Here is a tiny trained network, its code and every weight. The questions are about switching its units off for an input and a target symbol, where a switched-off unit gives its printed mean instead of its output.

import numpy as np


def w(rows, s, z=0):
    codes = np.array(rows[::2]) - 128.0
    scale = np.full(codes.shape[1], s)
    scale[-1] = z or s
    return codes * scale


def f(y):
    return np.maximum(y, 0)


def softmax(a):
    e = np.exp(a - a.max(-1, keepdims=True))
    return e / e.sum(-1, keepdims=True)


def log_softmax(a):
    a = a - a.max(-1, keepdims=True)
    return a - np.log(np.exp(a).sum(-1, keepdims=True))


def net(x, mask):
    ids = ['αβγδζηθμξστω'.index(c) for c in x.split()]
    T = len(ids)
    res = E[ids] + P[:T]
    u = 0
    for l in range(2):
        r = res
        for j in range(2):
            rows = slice(3 * j, 3 * j + 3)
            q, k, v = (r @ M[l][rows].T for M in (Q, K, V))
            z = softmax(np.where(np.tri(T) > 0, q @ k.T / 3**0.5, -1e9)) @ v
            o = O[l][rows]
            res = res + np.where(mask[u + j], z, o[:, -1]) @ o[:, :-1]
        u += 2
        y = f(res @ A[l][:, :-1].T + A[l][:, -1])
        res = res + np.where(mask[u : u + 4], y, B[l][:, -1]) @ B[l][:, :-1]
        u += 4
    return log_softmax(res[-1] @ U[:, :-1].T + U[:, -1])


Q, K, V, O, A, B = {}, {}, {}, {}, {}, {}
E = w([
[143,153,146,125,171,229],'α',
[50,177,123,28,62,154],'β',
[156,174,144,157,134,174],'γ',
[130,155,189,108,139,215],'δ',
[138,107,222,103,89,94],'ζ',
[129,127,207,93,120,171],'η',
[170,140,80,171,164,135],'θ',
[183,145,116,186,128,83],'μ',
[98,154,81,5,89,130],'ξ',
[164,120,151,150,112,71],'σ',
[162,169,170,160,103,120],'τ',
[73,201,54,72,92,167],'ω',
],0.014)
P = w([
[42,94,113,153,235,103],'0',
[161,116,93,138,51,136],'1',
[205,182,115,95,80,114],'2',
[183,215,135,70,141,89],'3',
[81,34,101,183,112,154],'4',
[68,163,153,212,192,94],'5',
[104,189,148,106,224,78],'6',
[165,72,85,165,23,152],'7',
[254,108,129,95,143,135],'8',
[170,187,137,69,186,78],'9',
[110,55,93,182,99,148],'10',
],0.0091)
Q[0] = w([
[117,132,95,129,163,124],'L0H1',
[53,97,22,147,109,77],'L0H1',
[103,155,101,162,149,98],'L0H1',
[146,152,195,162,94,115],'L0H2',
[145,206,156,175,56,127],'L0H2',
[2,64,73,127,186,153],'L0H2',
],0.0083)
K[0] = w([
[96,120,165,97,154,129],'L0H1',
[209,132,207,68,78,255],'L0H1',
[135,68,114,69,31,255],'L0H1',
[69,110,49,148,156,116],'L0H2',
[77,31,105,110,163,84],'L0H2',
[251,203,112,37,217,68],'L0H2',
],0.0057)
V[0] = w([
[106,151,127,146,121,122],'L0H1',
[123,140,144,131,136,132],'L0H1',
[169,92,151,94,145,181],'L0H1',
[115,202,183,104,110,108],'L0H2',
[161,253,163,111,151,106],'L0H2',
[188,218,133,100,161,89],'L0H2',
],0.0056)
O[0] = w([
[136,129,160,156,104,151,160],'L0H1',
[121,131,116,127,105,131,143],'L0H1',
[121,126,45,71,119,81,82],'L0H1',
[96,167,108,190,122,72,201],'L0H2',
[45,251,33,193,74,116,254],'L0H2',
[85,214,40,190,126,110,205],'L0H2',
],0.0028,0.0016)
A[0] = w([
[154,88,41,2,153,163,95],'L0N1',
[106,190,207,241,88,114,199],'L0N2',
[126,133,94,84,97,95,252],'L0N3',
[149,196,101,161,119,195,54],'L0N4',
],0.0076,0.0038)
B[0] = w([
[31,211,51,203,73,117,188],'L0N1',
[3,152,101,192,60,75,254],'L0N2',
[69,223,65,119,93,165,245],'L0N3',
[145,150,106,179,119,92,187],'L0N4',
],0.0064,0.0046)
Q[1] = w([
[151,99,57,107,7,182],'L1H1',
[152,237,71,5,91,106],'L1H1',
[202,157,159,139,130,127],'L1H1',
[220,130,175,150,114,137],'L1H2',
[160,210,177,100,201,78],'L1H2',
[60,69,133,168,192,119],'L1H2',
],0.031)
K[1] = w([
[39,33,99,172,132,150],'L1H1',
[41,124,142,109,255,76],'L1H1',
[79,177,153,179,125,126],'L1H1',
[95,105,153,170,153,92],'L1H2',
[137,200,162,100,189,80],'L1H2',
[217,134,141,133,74,122],'L1H2',
],0.036)
V[1] = w([
[120,167,69,208,112,16],'L1H1',
[195,186,133,254,178,219],'L1H1',
[205,56,82,120,160,58],'L1H1',
[168,97,53,78,156,129],'L1H2',
[153,114,135,104,185,158],'L1H2',
[119,151,134,88,150,249],'L1H2',
],0.023)
O[1] = w([
[113,88,162,109,8,186,250],'L1H1',
[191,20,52,74,135,101,159],'L1H1',
[135,143,124,81,156,247,7],'L1H1',
[135,127,171,129,83,189,78],'L1H2',
[114,72,139,124,79,128,37],'L1H2',
[166,92,66,124,135,201,148],'L1H2',
],0.019,0.023)
A[1] = w([
[250,89,214,175,198,102,140],'L1N1',
[86,197,164,149,149,110,2],'L1N2',
[208,92,197,180,116,101,86],'L1N3',
[145,199,174,155,169,83,42],'L1N4',
],0.018,0.0044)
B[1] = w([
[67,171,207,2,94,168,169],'L1N1',
[237,184,148,69,149,94,253],'L1N2',
[147,173,85,142,174,206,249],'L1N3',
[28,14,133,162,137,173,240],'L1N4',
],0.013,0.035)
U = w([
[153,121,80,89,185,186,54],'α',
[113,108,86,171,207,181,127],'β',
[158,75,56,141,134,63,152],'γ',
[67,212,62,102,181,77,153],'δ',
[130,74,138,129,132,64,100],'ζ',
[14,120,86,139,133,117,127],'η',
[168,48,131,133,110,201,1],'θ',
[66,96,131,153,52,108,123],'μ',
[173,175,110,130,187,182,123],'ξ',
[158,164,132,111,115,79,124],'σ',
[29,191,76,173,109,3,211],'τ',
[58,205,54,164,153,185,184],'ω',
],0.0044,0.0092)

Each question gives the input, a string of symbols that net reads in full, and the target symbol t.
The units are the heads (3 rows each of Q, K, V and O) and the neurons (one row each of A and B). Each row of codes is followed by its name. A weight is (code - 128) times the scale printed after its matrix; where a second scale follows, it is the last column's (O, A, B and U).
mask holds one flag per unit, layer by layer, with each layer's heads first. A switched-off unit (its flag False) gives its mean, the last column of its rows in O or B, instead of its output. The means were averaged over made-up inputs and are rounded, as every weight is.
A unit's drop is (log p(t) with every unit on - log p(t) with that unit switched off) / (log p(t) with every unit on - log p(t) with every unit switched off).
top k neurons: the k neurons with the biggest drops, biggest first
top k neurons in layer l: the k neurons of layer l with the biggest drops, biggest first
heads that matter: for each layer, one digit per head in row order, 1 if its drop is at least 0.15 and else 0, layers parted by /
input γ σ μ γ ξ θ, target μ: heads that matter	00 / 11
input β η θ α ω β γ γ, target ω: heads that matter	00 / 10
input α β σ ζ β σ ω, target δ: top 3 neurons	L1N1, L0N2, L1N4
input η γ ω γ ζ β τ, target γ: heads that matter	00 / 10
input σ γ β ω σ μ μ η, target σ: heads that matter	00 / 11
input τ τ δ β β α ω τ γ, target α: top 2 neurons in layer 1	L1N3, L1N1
input ξ γ γ η γ β τ γ μ μ, target τ: top neuron in layer 0	L0N2
input σ γ θ σ γ β σ σ τ, target β: top 3 neurons in layer 1	L1N4, L1N3, L1N2
input ω ξ β ξ θ μ α β β, target τ: top 3 neurons	L1N4, L1N2, L0N1
input μ γ γ β β τ δ, target β: top 3 neurons	L1N4, L0N2, L1N2
input γ μ α γ ζ ζ β α, target ζ: heads that matter	00 / 11
input σ γ γ τ τ θ γ η δ, target θ: top 2 neurons	L1N3, L1N2
input ω τ μ γ μ γ δ η γ γ, target δ: top 2 neurons	L1N1, L1N4
input α τ γ σ α, target τ: top neuron in layer 0	L0N2
input β γ τ γ α γ ξ ω μ γ, target ξ: heads that matter	00 / 10
input ξ μ ξ σ μ α μ β η, target α: top 3 neurons	L0N2, L1N3, L1N1
input β μ ω μ ζ β β γ ξ τ, target β: heads that matter	00 / 10
input ω β θ μ ω σ, target θ: heads that matter	00 / 11
input η γ γ ξ τ β α η, target τ: heads that matter	00 / 01
input ω ξ α σ, target ω: top 2 neurons in layer 1	L1N3, L1N2
input β μ τ θ τ β β ξ, target ζ: heads that matter	00 / 10
input θ α α σ γ ω β, target α: top neuron	L1N4
input τ β γ β, target μ: top 2 neurons	L0N2, L1N2
input γ γ ω γ η, target γ: top 2 neurons in layer 1	L1N4, L1N1
input γ η β σ γ δ η γ τ μ, target η: top 2 neurons	L1N4, L1N1
input η δ ξ θ ζ γ β η ξ, target β: top 2 neurons in layer 0	L0N1, L0N3
input α θ γ ω μ σ γ γ τ, target σ: top 2 neurons	L0N2, L1N2
input β α α, target β: top 2 neurons	L1N4, L1N2
